[[ -8   3 -15]
 [-20 -35  36]
 [-29  33  19]
 [ 22 -38  -3]]
:
[[  3 -15  -8]
 [-35  36 -20]
 [ 33  19 -29]
 [-38  -3  22]]

[[ -1  -8  18  -3  -3   6 -11 -12  -4  -2   1   6]
 [ -1  -9  12 -16   3   1  -6   0  40  13  -1  10]
 [  4   7   8  -5   4   6  -5  -3   3   0   3   4]
 [ -1   6   9   1  -6  -4   3 -14  -6   1  -3  -7]
 [ -5  -7  -5  13  -7  -2  -4  -2 -22  10  -9  -2]
 [ -1   3  -5   3  -1  -6   6   4 -12   7  -1   9]
 [  3  -3  -7  -7  -2  10  -4 -15  15   1  -5   3]]
:
[[ -8  18  -3  -3   6 -11 -12  -4  -2   1   6  -1]
 [ -9  12 -16   3   1  -6   0  40  13  -1  10  -1]
 [  7   8  -5   4   6  -5  -3   3   0   3   4   4]
 [  6   9   1  -6  -4   3 -14  -6   1  -3  -7  -1]
 [ -7  -5  13  -7  -2  -4  -2 -22  10  -9  -2  -5]
 [  3  -5   3  -1  -6   6   4 -12   7  -1   9  -1]
 [ -3  -7  -7  -2  10  -4 -15  15   1  -5   3   3]]

[[-26 -25  32   6  22  38 -22]
 [-41  16 -32 -22  32  15 -30]]
:
[[-25  32   6  22  38 -22 -26]
 [ 16 -32 -22  32  15 -30 -41]]

[[ -2  19 -24 -16  24   0  -6   1  -8   9]
 [ 13   2  -4  34  -1  10 -10   3   6  -2]
 [  0   3  27   3   9   3 -21  17  16  -3]
 [ 12 -15   6   2 -12  10  -6  12  -3  31]
 [ -4  18 -19  -7  27   8   4  -2 -10   8]
 [-15  14   3   7  18  12  20 -17  -6   4]]
:
[[ 19 -24 -16  24   0  -6   1  -8   9  -2]
 [  2  -4  34  -1  10 -10   3   6  -2  13]
 [  3  27   3   9   3 -21  17  16  -3   0]
 [-15   6   2 -12  10  -6  12  -3  31  12]
 [ 18 -19  -7  27   8   4  -2 -10   8  -4]
 [ 14   3   7  18  12  20 -17  -6   4 -15]]

[[ -1 -12 -15  -9  15   3  -1  -8]
 [ -1  -4  -5  -2   0  -3  -4  -2]
 [  6   2   1   0  -3  -6  -7   6]
 [ -1   1  -2   0   2  -2  -3   2]
 [ 15  15  35  -3 -11  -7  11  16]
 [ -1   4  -1   2   2  -5  -8   5]
 [  5   1   0   0   1  -2  -3   4]
 [-10   4  -7   1  -4   4  -5   2]
 [ -3  -7 -20   0  10   4  -2  -5]
 [ -1   4   0   0  -5  -7  -9   6]]
:
[[-12 -15  -9  15   3  -1  -8  -1]
 [ -4  -5  -2   0  -3  -4  -2  -1]
 [  2   1   0  -3  -6  -7   6   6]
 [  1  -2   0   2  -2  -3   2  -1]
 [ 15  35  -3 -11  -7  11  16  15]
 [  4  -1   2   2  -5  -8   5  -1]
 [  1   0   0   1  -2  -3   4   5]
 [  4  -7   1  -4   4  -5   2 -10]
 [ -7 -20   0  10   4  -2  -5  -3]
 [  4   0   0  -5  -7  -9   6  -1]]

[[ 17   7  36  10  -7   3 -23  -8  -4 -41]
 [-12 -10 -10   0   0  -1  -6  -6  -3  18]
 [-15 -13 -19 -10  -4  -2  13  -5   4   3]
 [-10  -1   9   3  -5   5 -15   6   7   4]
 [ -1   0   8  -1 -17  -3 -13  -6  -9   3]
 [  2  -1  -8  -1   9  -3 -17  -1   3   1]]
:
[[  7  36  10  -7   3 -23  -8  -4 -41  17]
 [-10 -10   0   0  -1  -6  -6  -3  18 -12]
 [-13 -19 -10  -4  -2  13  -5   4   3 -15]
 [ -1   9   3  -5   5 -15   6   7   4 -10]
 [  0   8  -1 -17  -3 -13  -6  -9   3  -1]
 [ -1  -8  -1   9  -3 -17  -1   3   1   2]]

[[-24  -3  -2]
 [-20  -3   0]
 [ 34  12  -3]
 [-16  -7   5]
 [-23  -3  -3]
 [-23  -3  -1]
 [-24  -4  -2]
 [ 37  11   1]
 [-23  -4  -2]
 [-22  -2   0]
 [ 35  11  -2]]
:
[[ -3  -2 -24]
 [ -3   0 -20]
 [ 12  -3  34]
 [ -7   5 -16]
 [ -3  -3 -23]
 [ -3  -1 -23]
 [ -4  -2 -24]
 [ 11   1  37]
 [ -4  -2 -23]
 [ -2   0 -22]
 [ 11  -2  35]]
---
[[  2   9   4  13  -8  -1  10  -4  13  -8   4  12 -14  13  13   8]
 [ -1   5  15  13 -20  -5  -6  24  -8  -2  -2   9  -8  23  12 -11]
 [-26   8  34 -12 -14 -24   6  20 -14 -13  -9 -18   9  20   9   0]
 [  4  15  -1 -17   2   6  -1   2 -12  17   8 -17   8   3  13   5]
 [-21   5  12 -11  15 -18 -14  13 -19 -12 -15 -12  12   8   5 -18]
 [  9 -21  -8  -4  13   9  14  -5  12  10   6   5 -14  -7 -25  17]]
:
[[-26   8  34 -12 -14 -24   6  20 -14 -13  -9 -18   9  20   9   0]
 [ -1   5  15  13 -20  -5  -6  24  -8  -2  -2   9  -8  23  12 -11]
 [-21   5  12 -11  15 -18 -14  13 -19 -12 -15 -12  12   8   5 -18]
 [  2   9   4  13  -8  -1  10  -4  13  -8   4  12 -14  13  13   8]
 [  4  15  -1 -17   2   6  -1   2 -12  17   8 -17   8   3  13   5]
 [  9 -21  -8  -4  13   9  14  -5  12  10   6   5 -14  -7 -25  17]]

[[ 23  38  29 -17  23 -12]
 [-35 -29  -1  38  23  36]
 [-38  20 -29 -18  -3   1]
 [ 13 -20 -15  -2   3  22]
 [-14 -17 -17 -15  19  20]]
:
[[ 23  38  29 -17  23 -12]
 [-35 -29  -1  38  23  36]
 [ 13 -20 -15  -2   3  22]
 [-14 -17 -17 -15  19  20]
 [-38  20 -29 -18  -3   1]]

[[  1   2 -11  -5  -3  -4  13 -13 -38]
 [ 11  -7  12 -18  -7   8  18  16 -14]
 [  0  12  19  -8  13   3  27   5  -7]
 [  8  -9  17   6  -3  -5  -1   8   0]
 [  8   1  -2  -3   8  14   4   6   4]
 [-21   6 -14   7   1 -11  12  26   2]
 [  4  -1   8  10  -6   4 -11  14  -3]]
:
[[  0  12  19  -8  13   3  27   5  -7]
 [  8  -9  17   6  -3  -5  -1   8   0]
 [ 11  -7  12 -18  -7   8  18  16 -14]
 [  4  -1   8  10  -6   4 -11  14  -3]
 [  8   1  -2  -3   8  14   4   6   4]
 [  1   2 -11  -5  -3  -4  13 -13 -38]
 [-21   6 -14   7   1 -11  12  26   2]]

[[  5  -1 -12 -10   3  -4   1   8]
 [ -8   3  -4  -3  12   5  -6   4]
 [ 10  -1 -29 -21  12  -6  -1  19]
 [-11   1  39  28 -17   9   2 -26]
 [  8  -4  12   9 -17  -6   9  -9]
 [ 24  -6 -22 -16 -10 -17  10  13]
 [  5  -1 -17 -13   8  -4  -2  11]
 [ -9   3  -7  -5  15   7  -8   5]
 [ -4   2  -5  -4   9   3  -5   4]
 [  7  -2 -10  -7  -1  -5   2   6]
 [ 11  -4  13   9 -21  -8  11 -10]]
:
[[-11   1  39  28 -17   9   2 -26]
 [ 11  -4  13   9 -21  -8  11 -10]
 [  8  -4  12   9 -17  -6   9  -9]
 [ -8   3  -4  -3  12   5  -6   4]
 [ -4   2  -5  -4   9   3  -5   4]
 [ -9   3  -7  -5  15   7  -8   5]
 [  7  -2 -10  -7  -1  -5   2   6]
 [  5  -1 -12 -10   3  -4   1   8]
 [  5  -1 -17 -13   8  -4  -2  11]
 [ 24  -6 -22 -16 -10 -17  10  13]
 [ 10  -1 -29 -21  12  -6  -1  19]]

[[ 12  18   1 -17  14  13 -32  16]
 [ 32 -16   9 -11   9  23   5  18]
 [-18   1 -17  14  13 -32 -16  -9]
 [ 17  14  13 -32 -16   9 -11  -9]
 [-13 -32 -16   9 -11   9  23  -5]
 [-14  13 -32 -16   9 -11   9 -23]]
:
[[ 17  14  13 -32 -16   9 -11  -9]
 [ 32 -16   9 -11   9  23   5  18]
 [ 12  18   1 -17  14  13 -32  16]
 [-13 -32 -16   9 -11   9  23  -5]
 [-18   1 -17  14  13 -32 -16  -9]
 [-14  13 -32 -16   9 -11   9 -23]]

[[ 21   2  14  37  -1   7  21   0 -29  -2]
 [-17 -28  36   2 -21  22 -12  -6 -12  -9]
 [-11   9  20   6   7   0  25 -31  13  13]
 [-27   3 -13   4  -3  20  18   8  -8 -16]
 [ -4   6  18 -20  18 -11  -9  23 -15  10]]
:
[[-17 -28  36   2 -21  22 -12  -6 -12  -9]
 [-11   9  20   6   7   0  25 -31  13  13]
 [ -4   6  18 -20  18 -11  -9  23 -15  10]
 [ 21   2  14  37  -1   7  21   0 -29  -2]
 [-27   3 -13   4  -3  20  18   8  -8 -16]]
---
[[-43 -28  37  19   2]
 [ 27 -26  35 -11 -18]]
:
[-43 -26]

[[-23 -12]
 [-27   2]
 [ 32  15]]
:
[-23   2]

[[  1   7   0  13   2]
 [  1 -38 -14  -8   3]]
:
[  1 -38]

[[ 10   5  -2   3  35]
 [ 16 -20  -1   4  26]
 [-16  29   0  -4 -16]]
:
[ 10 -20   0]

[[ -7  42 -18   7]
 [  1   0  -1  -1]
 [ -1   1   0   0]]
:
[-7  0  0]

[[-15  15  -1 -32 -35]
 [ 19  24 -20 -29  12]
 [ 39 -29  14 -12  -3]
 [ -6  24 -14  12 -13]
 [ 29  27   8 -11 -21]]
:
[-15  24  14  12 -21]
